Here is a tiny trained network, its code and every weight. The questions are about switching its units off for an input and a class, where a switched-off unit gives its printed mean instead of its output.

import numpy as np


def w(rows, s, z=0):
    codes = np.array(rows[::2]) - 128.0
    scale = np.full(codes.shape[1], s)
    scale[-1] = z or s
    return codes * scale


def f(y):
    return y / 2 * (1 + np.tanh(0.7978845608 * (y + 0.044715 * y**3)))


def log_softmax(a):
    a = a - a.max(-1, keepdims=True)
    return a - np.log(np.exp(a).sum(-1, keepdims=True))


def net(x, mask):
    res = np.array(x, float).reshape(1, 7) / 4 @ E
    y = f(res @ A[0][:, :-1].T + A[0][:, -1])
    res = res + np.where(mask, y, B[0][:, -1]) @ B[0][:, :-1]
    return log_softmax(res[-1] @ U[:, :-1].T + U[:, -1])


A, B = {}, {}
E = w([
[140,44,61,187,123,213,118,235,210,145,119],'x0',
[106,92,94,211,204,145,85,43,107,128,243],'x1',
[145,133,142,137,111,135,127,131,126,125,143],'x2',
[129,116,133,128,132,115,136,131,128,123,129],'x3',
[82,88,122,130,78,92,2,182,38,100,116],'x4',
[191,206,77,136,182,64,101,186,167,11,153],'x5',
[54,156,188,178,188,220,170,179,70,56,95],'x6',
],0.0065)
A[0] = w([
[117,164,169,99,141,103,138,80,96,121,139,118],'neuron 0',
[162,106,85,112,104,85,118,106,139,164,133,118],'neuron 1',
[99,142,167,160,161,169,140,140,98,84,120,128],'neuron 2',
[154,104,108,101,105,81,107,113,154,162,156,124],'neuron 3',
[132,90,94,146,130,163,134,163,167,142,126,151],'neuron 4',
[124,85,95,170,116,145,109,184,151,139,122,139],'neuron 5',
[144,156,156,66,75,112,154,190,134,135,63,76],'neuron 6',
[115,104,154,136,108,151,140,106,116,145,118,121],'neuron 7',
[109,117,102,156,175,127,108,87,113,138,194,114],'neuron 8',
[103,126,187,163,159,168,157,159,83,105,112,116],'neuron 9',
[148,114,111,124,92,81,106,112,154,170,151,123],'neuron 10',
[158,182,101,147,159,96,126,152,142,79,145,138],'neuron 11',
[108,168,151,112,121,85,113,88,79,117,136,130],'neuron 12',
[145,70,99,158,144,155,133,167,164,127,127,133],'neuron 13',
[115,95,161,118,105,152,138,107,107,174,116,134],'neuron 14',
[96,89,123,142,77,95,2,178,49,105,124,82],'neuron 15',
[126,161,155,109,138,91,137,96,86,125,134,144],'neuron 16',
[129,130,117,128,93,127,94,146,94,106,143,130],'neuron 17',
[119,98,148,129,97,160,129,101,106,169,114,124],'neuron 18',
[157,112,104,99,101,101,101,90,165,151,141,117],'neuron 19',
[87,144,162,145,175,159,150,145,104,105,128,121],'neuron 20',
[108,100,155,119,103,155,135,107,118,169,125,133],'neuron 21',
[108,101,157,141,103,144,140,100,119,172,111,127],'neuron 22',
[135,103,102,179,187,131,109,78,109,125,165,94],'neuron 23',
[109,106,147,132,96,155,129,119,112,181,122,143],'neuron 24',
[137,128,145,139,130,149,194,102,146,168,135,72],'neuron 25',
[148,170,124,135,156,132,179,118,186,123,145,80],'neuron 26',
[117,91,148,119,112,155,125,103,106,168,110,130],'neuron 27',
[113,96,115,170,161,137,95,89,115,131,189,97],'neuron 28',
[135,162,158,115,131,98,139,90,88,125,123,134],'neuron 29',
[162,148,128,130,157,151,193,95,182,147,142,1],'neuron 30',
[102,144,171,151,149,168,147,154,100,87,117,133],'neuron 31',
[153,165,100,133,144,104,115,147,147,68,132,128],'neuron 32',
[163,163,110,130,154,104,91,158,136,78,123,125],'neuron 33',
],0.0098,0.0036)
B[0] = w([
[94,168,164,106,133,153,89,172,188,177,163,192],'neuron 0',
[106,155,94,174,108,105,135,134,116,145,115,191],'neuron 1',
[112,154,67,180,85,87,130,131,108,170,114,197],'neuron 2',
[93,172,82,180,97,94,131,135,85,158,117,195],'neuron 3',
[81,175,182,106,127,160,103,160,183,185,191,204],'neuron 4',
[84,167,192,87,133,168,119,174,180,175,193,204],'neuron 5',
[214,114,146,64,71,185,137,141,101,97,26,225],'neuron 6',
[147,116,124,155,158,94,109,136,122,108,129,163],'neuron 7',
[211,124,141,72,63,179,135,166,123,117,38,196],'neuron 8',
[128,162,84,185,99,99,129,144,110,161,119,204],'neuron 9',
[106,160,73,178,108,88,136,124,103,167,121,192],'neuron 10',
[158,78,120,137,181,83,71,141,110,86,140,203],'neuron 11',
[86,166,167,101,138,163,112,167,172,173,171,199],'neuron 12',
[121,170,182,120,132,139,96,177,169,188,171,207],'neuron 13',
[156,90,125,138,177,98,72,126,122,96,129,195],'neuron 14',
[54,124,134,84,150,180,254,39,109,84,182,255],'neuron 15',
[105,152,171,103,136,158,92,173,192,180,164,188],'neuron 16',
[107,128,140,117,142,118,151,101,121,112,142,157],'neuron 17',
[153,83,121,135,167,102,99,126,115,98,139,188],'neuron 18',
[104,170,72,179,82,80,130,136,103,159,125,191],'neuron 19',
[113,152,84,163,90,96,122,138,108,159,115,188],'neuron 20',
[149,77,122,146,170,99,82,129,133,84,137,187],'neuron 21',
[151,96,125,134,169,102,91,130,124,95,133,188],'neuron 22',
[208,128,161,81,74,165,130,147,119,114,50,193],'neuron 23',
[137,81,132,127,172,106,96,120,116,101,133,190],'neuron 24',
[112,89,122,125,159,127,154,81,105,77,160,179],'neuron 25',
[78,91,132,111,159,137,171,49,88,86,159,184],'neuron 26',
[148,91,129,135,174,98,95,118,119,83,136,186],'neuron 27',
[208,134,138,77,71,170,138,131,123,102,60,196],'neuron 28',
[106,169,167,113,123,144,105,182,180,174,173,184],'neuron 29',
[81,117,130,92,133,151,207,67,111,117,151,185],'neuron 30',
[115,170,67,191,81,90,117,123,101,158,129,195],'neuron 31',
[172,76,119,139,197,94,69,117,113,82,129,192],'neuron 32',
[145,65,131,140,189,104,92,115,108,80,146,192],'neuron 33',
],0.008,0.0074)
U = w([
[100,164,199,114,136,146,79,183,213,185,174,130],'0',
[156,67,116,148,207,79,47,129,117,78,128,133],'1',
[111,168,43,198,63,84,133,137,105,166,107,83],'2',
[196,121,160,74,51,173,141,149,125,106,27,22],'3',
[76,111,136,105,158,148,252,62,116,96,169,249],'4',
],0.012,0.0012)

Each question gives the input, the list of numbers given to net, and the class t.
The units are the neurons (one row each of A and B). Each row of codes is followed by its name. A weight is (code - 128) times the scale printed after its matrix; where a second scale follows, it is the last column's (A, B and U).
mask holds one flag per neuron, in row order. A switched-off neuron (its flag False) gives its mean, the last column of its row in B, instead of its output. The means were averaged over made-up inputs and are rounded, as every weight is.
A unit's drop is (log p(t) with every unit on - log p(t) with that unit switched off) / (log p(t) with every unit on - log p(t) with every unit switched off).
The circuit of an input: a set's keep is (log p(t) with only the set's units on - log p(t) with every unit switched off) / (log p(t) with every unit on - log p(t) with every unit switched off). Starting from the 12 units with the biggest drops (on a tie, the unit counted first), units are removed one at a time, each time the one whose removal leaves the highest keep (on an exact tie, the one counted first), for as long as the keep stays at least 0.8.
circuit, biggest first: the units of the circuit, biggest drop first
k most important neurons: the k neurons with the biggest drops, biggest first
drop when u is switched off: that unit's drop, to one decimal
input [-8,-7,4,3,-2,8,5], class 0: circuit, biggest first : [neuron 0]
input [-3,6,-4,7,4,6,7], class 2: circuit, biggest first : [neuron 2; neuron 31]
input [-7,8,-4,6,-6,6,1], class 3: circuit, biggest first : [neuron 8; neuron 23]
input [6,6,0,3,8,-6,7], class 4: 2 most important neurons : [neuron 15; neuron 5]
input [2,2,-8,-8,0,-5,-7], class 2: 3 most important neurons : [neuron 19; neuron 3; neuron 10]
input [-6,1,-5,4,-3,3,6], class 0: 4 most important neurons : [neuron 0; neuron 16; neuron 29; neuron 12]
input [1,7,-3,-2,8,0,-3], class 4: 3 most important neurons : [neuron 15; neuron 6; neuron 17]
input [-7,-5,7,-3,-3,8,-5], class 1: 3 most important neurons : [neuron 32; neuron 11; neuron 33]
input [8,8,2,-8,4,6,-3], class 0: 4 most important neurons : [neuron 5; neuron 13; neuron 4; neuron 6]
input [4,6,1,-2,-6,5,3], class 3: 4 most important neurons : [neuron 23; neuron 8; neuron 15; neuron 28]
input [-8,1,8,-7,7,-1,-2], class 0: 4 most important neurons : [neuron 12; neuron 16; neuron 0; neuron 29]
input [6,3,-5,4,0,6,-5], class 0: 2 most important neurons : [neuron 5; neuron 13]
input [5,-8,-5,-1,5,8,2], class 1: 4 most important neurons : [neuron 33; neuron 32; neuron 11; neuron 8]
input [4,2,-8,2,-6,4,2], class 4: circuit, biggest first : [neuron 26]
input [2,-2,-3,-6,-7,5,-2], class 4: 2 most important neurons : [neuron 30; neuron 26]
input [0,-1,4,-3,-6,-2,-7], class 2: 2 most important neurons : [neuron 15; neuron 19]
input [-8,8,4,-3,2,-5,8], class 0: 2 most important neurons : [neuron 0; neuron 12]
input [-4,-3,-5,-7,8,1,-5], class 4: drop when neuron 7 is switched off : 0.0
input [-3,-5,8,8,6,-5,-5], class 4: drop when neuron 28 is switched off : 0.1
input [-5,-1,5,-4,8,-5,6], class 4: drop when neuron 15 is switched off : 4.2
input [7,-6,-3,-1,1,-5,-8], class 2: circuit, biggest first : [neuron 10]
input [2,0,0,5,8,-7,-1], class 4: drop when neuron 32 is switched off : 0.2
